Here is a tiny trained network, its code and every weight. The questions are about switching its units off for an input and a class, where a switched-off unit gives its printed mean instead of its output.

import numpy as np


def w(rows, s, z=0):
    codes = np.array(rows[::2]) - 128.0
    scale = np.full(codes.shape[1], s)
    scale[-1] = z or s
    return codes * scale


def f(y):
    return y / 2 * (1 + np.tanh(0.7978845608 * (y + 0.044715 * y**3)))


def log_softmax(a):
    a = a - a.max(-1, keepdims=True)
    return a - np.log(np.exp(a).sum(-1, keepdims=True))


def net(x, mask):
    res = np.array(x, float).reshape(1, 7) / 4 @ E
    y = f(res @ A[0][:, :-1].T + A[0][:, -1])
    res = res + np.where(mask, y, B[0][:, -1]) @ B[0][:, :-1]
    return log_softmax(res[-1] @ U[:, :-1].T + U[:, -1])


A, B = {}, {}
E = w([
[120,115,125,118,120,104,144,148,122,138,119],'x0',
[183,11,103,144,177,130,175,153,61,129,234],'x1',
[52,124,189,122,193,159,207,66,57,56,84],'x2',
[160,105,158,93,106,80,116,152,109,122,103],'x3',
[162,105,131,117,129,117,127,138,149,103,89],'x4',
[125,137,175,142,124,134,113,97,139,137,174],'x5',
[106,79,134,157,234,75,25,111,138,211,74],'x6',
],0.012)
A[0] = w([
[136,33,128,173,254,120,76,132,100,179,121,78],'N1',
[131,128,99,115,117,124,41,160,190,164,117,217],'N2',
[83,220,138,115,2,138,147,127,169,74,90,254],'N3',
[74,107,195,114,184,139,210,74,53,45,93,162],'N4',
[145,140,150,130,97,161,193,132,107,129,109,132],'N5',
[167,129,96,152,135,98,93,114,196,208,149,207],'N6',
[120,167,134,158,52,142,134,136,152,98,86,169],'N7',
[93,200,165,124,25,148,160,121,151,118,86,203],'N8',
[205,107,72,143,66,128,113,171,122,153,189,239],'N9',
[65,175,181,133,142,106,148,106,118,82,45,117],'N10',
[72,106,161,126,202,123,81,135,99,132,91,96],'N11',
[172,113,132,117,100,149,229,118,85,52,216,137],'N12',
[54,202,162,125,140,92,28,98,186,203,24,157],'N13',
],0.0098,0.0043)
B[0] = w([
[137,179,133,79,180,80,70,114,96,190,169,229],'N1',
[141,148,143,153,83,137,66,167,99,179,140,205],'N2',
[163,128,92,91,169,97,68,115,124,186,213,210],'N3',
[95,122,130,141,162,119,86,167,42,77,65,221],'N4',
[143,118,149,145,143,133,105,130,111,108,139,154],'N5',
[149,119,98,109,90,103,120,181,116,133,113,207],'N6',
[144,145,141,130,125,89,125,124,83,163,176,167],'N7',
[137,128,157,93,191,74,127,140,108,173,151,191],'N8',
[165,112,141,145,70,161,178,130,208,113,204,207],'N9',
[101,136,129,114,179,139,150,68,124,122,74,189],'N10',
[103,153,129,133,160,140,188,60,141,123,107,186],'N11',
[117,99,114,142,106,152,98,233,124,76,120,204],'N12',
[98,123,125,175,84,155,118,155,104,121,3,253],'N13',
],0.014,0.022)
U = w([
[169,154,103,91,121,77,116,131,160,255,183,251],'0',
[108,113,112,187,81,158,94,231,96,141,61,138],'1',
[101,136,146,69,224,86,130,103,70,150,154,128],'2',
[73,159,157,148,143,147,188,42,139,161,36,25],'3',
[157,76,115,133,93,174,207,161,196,105,196,35],'4',
],0.0091,0.0024)

Each question gives the input, the list of numbers given to net, and the class t.
The units are the neurons (one row each of A and B). Each row of codes is followed by its name. A weight is (code - 128) times the scale printed after its matrix; where a second scale follows, it is the last column's (A, B and U).
mask holds one flag per neuron, in row order. A switched-off neuron (its flag False) gives its mean, the last column of its row in B, instead of its output. The means were averaged over made-up inputs and are rounded, as every weight is.
A unit's drop is (log p(t) with every unit on - log p(t) with that unit switched off) / (log p(t) with every unit on - log p(t) with every unit switched off).
The circuit of an input: a set's keep is (log p(t) with only the set's units on - log p(t) with every unit switched off) / (log p(t) with every unit on - log p(t) with every unit switched off). Starting from the 12 units with the biggest drops (on a tie, the unit counted first), units are removed one at a time, each time the one whose removal leaves the highest keep (on an exact tie, the one counted first), for as long as the keep stays at least 0.8.
circuit, biggest first: the units of the circuit, biggest drop first
top k neurons: the k neurons with the biggest drops, biggest first
drop when u is switched off: that unit's drop, to one decimal
input [6,4,-4,8,3,6,1], class 0: top 2 neurons : N13, N12
input [5,8,1,3,2,-8,2], class 2: top 2 neurons : N1, N13
input [-4,1,-2,5,0,-7,8], class 0: circuit, biggest first : N4
input [4,-6,1,7,7,7,8], class 3: top 2 neurons : N11, N10
input [1,-8,5,4,4,-5,2], class 3: top 2 neurons : N13, N10
input [-4,1,-2,2,2,8,-8], class 4: top 4 neurons : N12, N1, N9, N2
input [-3,5,0,-8,-7,-4,-7], class 4: top 2 neurons : N13, N9
input [6,0,1,2,3,-6,-1], class 2: top 2 neurons : N13, N12
input [-5,-7,-7,4,2,1,0], class 0: top 4 neurons : N3, N4, N8, N12
input [-5,0,3,4,-6,-5,-1], class 2: top 3 neurons : N13, N2, N6
input [5,3,-5,8,0,5,0], class 4: top 3 neurons : N9, N1, N3
input [-4,2,0,7,-2,1,7], class 0: top 3 neurons : N1, N4, N10
input [8,-8,2,1,-7,4,5], class 3: drop when N10 is switched off : 0.3
input [-6,-7,1,0,-3,7,-3], class 2: circuit, biggest first : N8
input [8,-1,2,3,-7,4,-3], class 2: drop when N13 is switched off : 0.5
input [2,-6,6,-2,3,4,2], class 3: drop when N13 is switched off : 0.4
